Each row comes from the steps of one path. Every step used is in the known rows, and no mark comes twice. Write the path behind each row, first mark first.
Known rows:
repid -> ravut -> kefave -> vada -> leseki: [ 234   52   32  -39   31 -375  194  111   17 -144 -158   27  103 -128
  -54  -94   54  416  172  144   29 -244  111   99 -132  184  225  109
  -46 -363 -148  -42 -209  -41  165   71   54   81  240  193 -168 -147
 -246  169]
leseki -> munib -> repid -> ravut: [ 116  118  179   61   72 -559  -66  160    1  -74  -30  -50   65  -35
 -208   -3   28  278  128    0  216  -29  -14   35 -107  258   20  -75
  -79 -232   28 -209 -435 -164   53   48  134 -274   27  186   87 -178
 -105  -32]
gunim -> vinop -> leseki -> munib -> kefave: [ 131   93    8 -151  188 -279 -103   15  -51   22   16 -131  146    7
   -2  252  -61  248  140 -248  200   30  -26  130 -225  168   93  -27
  -69 -253   -7  139 -348 -154 -109 -121  -18 -147  112  181  -79 -301
 -147   -6]
munib -> kefave -> vinop -> leseki: [ 173   18  -54 -130  123 -203   15   70   12   35 -133 -210  112 -121
  -24  121 -173  394  -74 -207  180 -159   58   62  -81  207  244  219
 -163 -207  -65  -31 -376  -12 -190   66 -129   31  270  204 -105 -292
 -204   69]
munib -> kefave -> vinop -> leseki -> gunim -> ravut -> repid: [  61   17   13 -111 -142 -269  -96   63 -225   -1 -132 -126  131  -12
   34   47 -129  340   89  -25  105  -88   47  144   -7  143  221    8
 -273 -352   60 -147 -212    7   21   43 -158   54  201  257 -208 -145
 -134  113]
munib -> vada -> ravut -> gunim -> vinop -> leseki: [  69   53    0  -24  123   43  -64  177  102 -160 -147  -98   67 -114
   37    8 -298  292   97   73  170  -56   39  215 -158  186   79  161
  124 -394 -102   97 -273 -185   78 -255   31   66  332  164  -76 -285
 -134   81]
repid -> ravut -> leseki -> gunim: [  15   42   67   92   37 -493  -83   93  -98  -72 -125  -51  105  -81
 -139  -56  -50  474  128   37  105 -191   56  189 -287  197  156  -13
 -175 -380 -130 -195 -199  -46  132   53   37 -147  -15  167   28 -137
  -78   83]
vada -> ravut -> munib -> kefave -> vinop: [ 116   59   33  -12  154 -248  109  294   67  112 -140 -115  124   29
  -91   56 -169  269   33   34  212   -9 -116   -2  -47  265  344  152
 -159 -264   11  -36 -330  -98 -113 -152  -20   64  285  -27 -195 -246
  -73  149]
munib -> kefave -> vada -> ravut -> leseki -> gunim -> vinop: [ -84    7   10 -113   47 -338  -87  219 -221   33 -132  -79  137   22
   91   89   98  329  184  173  146   45 -260  137 -269  150  194  -56
 -128 -476   42   12  -59  -68   55 -211  -12  100  234  113 -160 -168
  -16  169]
leseki -> ravut -> repid -> munib: [ 192   26  152  139   -8 -332  -25  140  -54  -55  224  -17   47   15
  -99  -78 -148  306  214  -42  108  -32  138    3   53  242  198   -8
 -127 -398 -257  -24 -343 -110   44   30   68 -260   59  175    2   62
 -107   25]
kefave -> repid -> munib -> vada -> vinop -> leseki: [ 157  -16   99   33  242  -22    5  233   44 -203  -25  -91   86 -117
   40   76 -200  133   60  -46  209 -255  278  168  -72  394  -48  164
  113 -284 -245  -29 -269   97  -86   25   28   59  363  274  164  -92
 -124   47]
kefave -> vinop -> munib -> vada -> ravut -> gunim -> leseki: [  69  181    5  -41   52  -26   28  195  218 -143 -311  -68   87  -62
  -72   58 -320   89  101  221  218 -100   63  153  -70  332  290  282
   38 -332  -91  -96  -88 -131   59  -82   40   97  346  102 -223 -199
 -181   76]
leseki -> ravut -> vinop -> munib: [ 134   86   84   57   60 -366 -118  101   75   22   77 -129   90  -15
  -37   39 -144  364  230  -77  151 -136  135   15 -141  173  164  228
   44 -259 -225   19 -321  -97   67  -61  143 -194  -13  -55 -149 -157
 -229  -68]
gunim -> ravut -> repid -> munib -> vada: [  63  144  264  137   28 -175  -52  194  -79 -185    5  -96   83   27
 -155  -23 -202  216  182   98  114    5   57   31  115  168  177   33
  -20 -394 -214 -110 -403 -126  114  -48   70 -144  192  235   81   54
   44  122]
gunim -> leseki -> vinop -> munib -> kefave -> vada: [ 113  103  112 -255   63  -94  106   -7   73  -58 -134 -252  197  -66
 -159  205   -7   29  143  -50  144 -142  -96   49 -101  207  263  126
 -149 -275  -16  101 -105  -51 -101  -19   46   -7  179   61 -188 -297
 -224   70]
munib -> repid -> ravut -> vinop -> leseki -> gunim: [  63   -3   82   45  -80 -441 -207   60   17 -133 -118 -179  141 -172
   14  -90  -69  452   27  -65  159 -277   61   80 -247  280  -78   32
   -3 -321  -96 -255 -289  -41   18   76   -7  -94   35  207  -38 -187
 -204  -11]
gunim -> vinop -> leseki -> munib -> repid: [ 162   30   60  -87   79 -377 -205   46   78  -20    3  -50   75 -103
   26  158  -80  298  202 -211  251  -25   14  124 -239  232   -4 -109
  -57 -273  -52  -49 -394 -215  -60  -76   38 -164   91  198  -80 -300
 -165  -44]
repid -> ravut -> vinop -> leseki -> munib -> vada: [ 158  261   86   12  130 -318 -158  117  -52 -196   16 -163  227  -87
   31   55  -78  318   72  -47   98 -146  203  118 -259  226 -105  186
  189 -198  -73 -136 -346  -42   28  -23   96 -143   54  238   51  -71
 -105 -133]
ravut -> munib -> vada -> vinop -> leseki -> gunim: [ -82   22  105   29  277 -132  -68  141  150 -132 -136 -103  159 -200
  -53  117 -186  259  156 -112  336 -274   86  258 -405  250  -72   80
  -16 -339  -80  -56 -172   71  -83  -24   17   80  176   78 -101 -277
  -57   70]
repid -> ravut -> gunim -> leseki -> vinop -> munib: [ 190  106  111 -101  -18  -87   77  -23  159 -229 -147 -106  117  -54
 -236   -1 -214   72  206  101   45 -193  152  153 -130  272  247  133
  -87 -289 -134    5 -105 -158  149  -51  113 -154   45  102  -93 -253
 -290   12]
repid -> ravut -> munib -> kefave: [  78   88  123   39  160 -260  169  127   24  -47  -75 -186  138  -12
 -317  -13 -120  312   45  -78  203  -78  -10    5  -32  225  266   51
  -71 -198  -48   12 -410  -66   -6  -84   38 -134  138   63   11 -302
  -76  190]
vinop -> leseki -> munib -> kefave -> vada: [ 183  120   10 -121  193 -331  101   74 -130   -4   43 -273  141  -52
  -78  194   14  247   75 -194  185  -41   11   92 -157  130   24   45
  -88 -169   -3  134 -263  -27 -169   20    0   77  128  258  -15 -307
  -65   68]
kefave -> vada -> munib -> repid -> ravut -> gunim -> vinop -> leseki: [ 189  -35  -63 -148   75 -152   48   61   36 -288 -147   -6  -65 -223
   40 -135 -153  258  303   79  172  -71  173  136 -104  120   46   -8
   81 -280 -117   34 -300  -77  141 -132  -69  202  309  293  -69 -378
 -194   86]
vinop -> munib -> repid -> ravut -> kefave -> vada -> leseki -> gunim: [  33   11  141  -57  -71 -446   28  -16  157 -107 -272  -34   38 -122
 -105  -68  173  306  217  172  109 -185   64  126 -119  209   90  -39
  -77 -320    8 -130  -49  -22  200  106   17  156  159  124 -230 -256
 -250  110]
munib -> vada -> leseki -> ravut: [ -13  148  170   63   66 -328  -68  158  116  -88  -59  -15  215 -179
  -36  -18  -18  436   66 -115  270 -269   -4  150 -177  234  110   71
  -82 -401    0 -109 -183 -177   57   12   73 -199  221   99  -84 -119
 -222  -30]
kefave -> munib -> vada -> ravut -> vinop -> leseki: [ 193  171   64  -26  200 -214   30  206  124  -12  -75 -160  179  -96
  137  -29 -208  359   27    3  146 -135  189   89 -135  211    3  266
  150 -288 -192 -142 -221 -103 -108 -151  111   91  238   89  -33 -102
 -184   14]
repid -> ravut -> leseki -> gunim -> vinop: [ -14   17   40  -36   -8 -431 -217   74 -122  -95 -110   65  110  -48
   21  -27  -56  447  276   73   98 -119    1  213 -345  184  172  -59
 -132 -440  -91 -139 -204  -82  193  -61   51 -195   37  160  -28 -118
 -104   75]
repid -> ravut -> gunim -> leseki -> vinop -> munib -> vada -> kefave: [  93  249  238  -32    0   71   44   35  311 -301 -261 -111  174  -87
 -180  -31  -89  -30   55  170   39  -88   72  203 -121  303   70  206
  -26 -342   41   63  -64 -164  155 -173   37  -78  198  171  -97 -262
 -237   -6]
leseki -> gunim -> vinop -> munib -> kefave -> repid -> ravut: [ -21  -35   52 -136  -45 -227 -112   14  -68  -21 -142  -51   61  108
  -56   16  -74   99  244   41  152  -72   26  174   34  258  120  -24
  -63 -282  154   59 -197   53  134  -26   33  -86  170   98   13 -268
 -219  109]
leseki -> vinop -> munib -> repid: [ 108  -33  225  -10   78 -233 -108   28  268   25 -102 -185   18 -109
 -233   84  -66  181  116  -79  159 -103  -18   13  -68  199  119   78
 -148 -229  -44  -85 -372 -173  -51  -15   79 -148   18  -36  -75 -325
 -231  -76]
leseki -> vinop -> munib -> repid -> ravut -> kefave: [ 191   25  229 -111    6 -241  -21  -16  227  -76 -139  -81   -9 -100
 -290   25   47  237  144  148  -47  -60  160   24   41  176  210   70
  -78 -189  -39 -136 -398  -91  189  -44   86 -118  117   35 -152 -257
 -269  -55]
vada -> leseki -> vinop -> munib -> kefave -> repid: [ 183  -55  132   -7   40 -116   60   40  164   62 -128 -166  157   -9
 -120  101   -2   71   -9 -132  108 -234   63   93    8  346  183   49
 -153 -246   63   36  -63 -121  -85  -18  -33  -24  127   -1 -121 -284
 -368  -19]
vinop -> munib -> repid -> ravut -> kefave: [ 139   36  144    3   54 -311   56   13  217  -65 -200  -85  -66  -83
 -332   -2  -31  329  119  105   89  -47  178   11   82  196  257   83
   34 -186 -162 -112 -471  -68  190    0   69  -80  164   66 -127 -314
 -232   85]
munib -> kefave -> vada -> vinop -> leseki -> gunim: [ -50  -61    5 -139  232 -235   35  135 -134  -60 -130 -197  128 -114
   34  152   54  252   95  -56  279 -201  -69  164 -323  164  -28  107
  -97 -350  -13   76 -128  150 -138   65  -49  168  240  194  -83 -285
 -136  130]
repid -> munib -> vada -> kefave -> vinop -> leseki -> ravut: [ 168  233  177 -110   45 -173 -125  147  152 -124   10  -62  158 -120
  225  -22  -69  329   56  -82   81  -52  150  177  -76  233    4  255
 -161 -305  -26   46 -266  -50  -26  -81  -75   18  391  294    0  -88
  -97  -69]

Write each row's path:
[ 161  -57   47  -19  222  -33  156  169 -157 -140   53 -195   67  -12
   24   97    3  138   73    3  167  -14  139  -15  -55  272  106  140
   80 -320 -275  104 -244  126 -153   -9  -92  125  281  284  -15  -68
 -108  137] | ravut -> repid -> munib -> kefave -> vada -> vinop -> leseki
[ 191  111  -21  -43  168 -236  202  203 -143  -44    5 -279   92   29
  -86  103  -35  172   42   55  129   70    2  120 -120  158   32   49
  -20 -219    9  196 -120 -123  -60 -158    4  227  189  249  -55 -314
  -41  103] | vinop -> leseki -> munib -> kefave -> vada -> ravut -> gunim
[ 134  240  110  -25   93 -106  -96   87   83 -267  -71  -18  119  -37
   64  -12  -72  161  139   62   71   82  131  273 -240  210 -151   82
   76 -304   95  152 -231 -174  157 -246    6  -47  197  361   23 -248
  -99  -14] | repid -> ravut -> gunim -> vinop -> leseki -> munib -> vada -> kefave
[ 151  337  103   -9  -17 -262  -12  201   89 -284 -186   59  192  -51
  -25  -21  -90   54   62  217  122  -31   60  197 -205  390   28  114
  -99 -331  136 -151  -75 -149   99  -18    2  -76  252  420  -94  -50
 -104   18] | repid -> ravut -> gunim -> leseki -> munib -> vada -> kefave -> vinop
[-130  -21  154   58  136 -398 -131  131   36 -100 -253  -35   16  -65
 -123   46  133  302  171  166  243  -88  103  141 -295  293   92   17
   16 -296 -116 -260 -153   27  175  -46   38  -95   68   43  -41 -229
 -168   -3] | vada -> vinop -> munib -> repid -> ravut -> leseki -> gunim
[ -59    7  183  132  -14 -217 -285   64   81 -160  -58   81  152  -20
  106  -26 -100  173  224   11  192 -118  -64  142 -220  321   22 -119
  -71 -598  -73 -116  -59 -158    2   39  -41 -142   98  219  -81  121
 -113   33] | ravut -> repid -> munib -> vada -> leseki -> gunim -> vinop
[ 125  114   75  -33   83 -155  270  244  -55 -182  -87 -220  136   40
 -147   27 -129   64   49  178  168   -7 -151    8  -17  326  267   33
  -66 -406 -218  129  -39 -169  -54 -119   16  120  332  274  -36 -117
  -24  274] | repid -> munib -> kefave -> vada -> ravut -> gunim -> leseki
[  49   -3   85  -93   28 -170  -41  194  -98 -175 -189   32  100 -147
   -5  112  -98  253  189  172   99 -292  248  337  -99  219    4   -6
  -44 -374  -29 -150 -148  128  224   -7   31  175  405  266 -162 -152
 -138  132] | munib -> vada -> vinop -> leseki -> gunim -> ravut -> kefave -> repid
[  34  -45  -51  -43   56 -340  -83   99 -170  -67 -179  106   65  -31
  -13  -16  -17  217  208   67  121  -84   86  211 -104  250  196 -211
 -108 -374   36 -110 -130   14  154 -106 -133   -4  208  191  -74 -178
 -153   64] | vada -> munib -> kefave -> repid -> ravut -> leseki -> gunim -> vinop
[ -20  109  224  -17  -30 -495  -78  178 -208 -124  -54 -203  275   78
  137   24   96  257  180   84  108 -156 -209   21 -233  188   67  -34
 -166 -443  -92  -30   44 -136   15  -31   -8   80  108  219  -59   41
  -13  148] | repid -> munib -> kefave -> vada -> leseki -> gunim -> ravut -> vinop
[ -51   -3  138 -122   64 -363 -111   63  -56  -78  -59  -72  183   36
  143   63   69  189  237  -31  200 -100 -259   96 -273  222   68 -103
 -216 -491    3  112   20 -121  -88   10  -42   30  173  218  -41  -65
  -79  153] | repid -> munib -> kefave -> vada -> leseki -> gunim -> vinop
[  60  -24  145   24   73 -256  -89  147 -161 -152  -35  -22   81   45
   96   40 -122  205  311   62  138  -97  135  203 -185  197   49  -12
 -102 -482 -282  -26 -194    8   92  -45   -7  -11  125  191  -37  -29
  -84   76] | vada -> vinop -> leseki -> gunim -> ravut -> repid -> munib
[  14   11  114  -29  164 -278   63  210  -33 -155 -183  -80   -7 -100
  -68   25  172  295  210  234  214  -45  168   38 -184  254  159  160
  165 -200 -194 -171 -229   80  169  -94   84   48  219  103  -14 -251
 -151   72] | kefave -> vada -> vinop -> munib -> repid -> ravut -> leseki
[  43  163  182  -67   74 -457   63   16  154 -116 -204  102  155 -120
  -87 -110   25  376  143  147   80 -232  189  214 -154  199   51  -43
 -147 -370   47 -283   25  -72  126  116   80   12  185  220  -85   -9
 -219  100] | repid -> ravut -> kefave -> munib -> vada -> leseki -> gunim
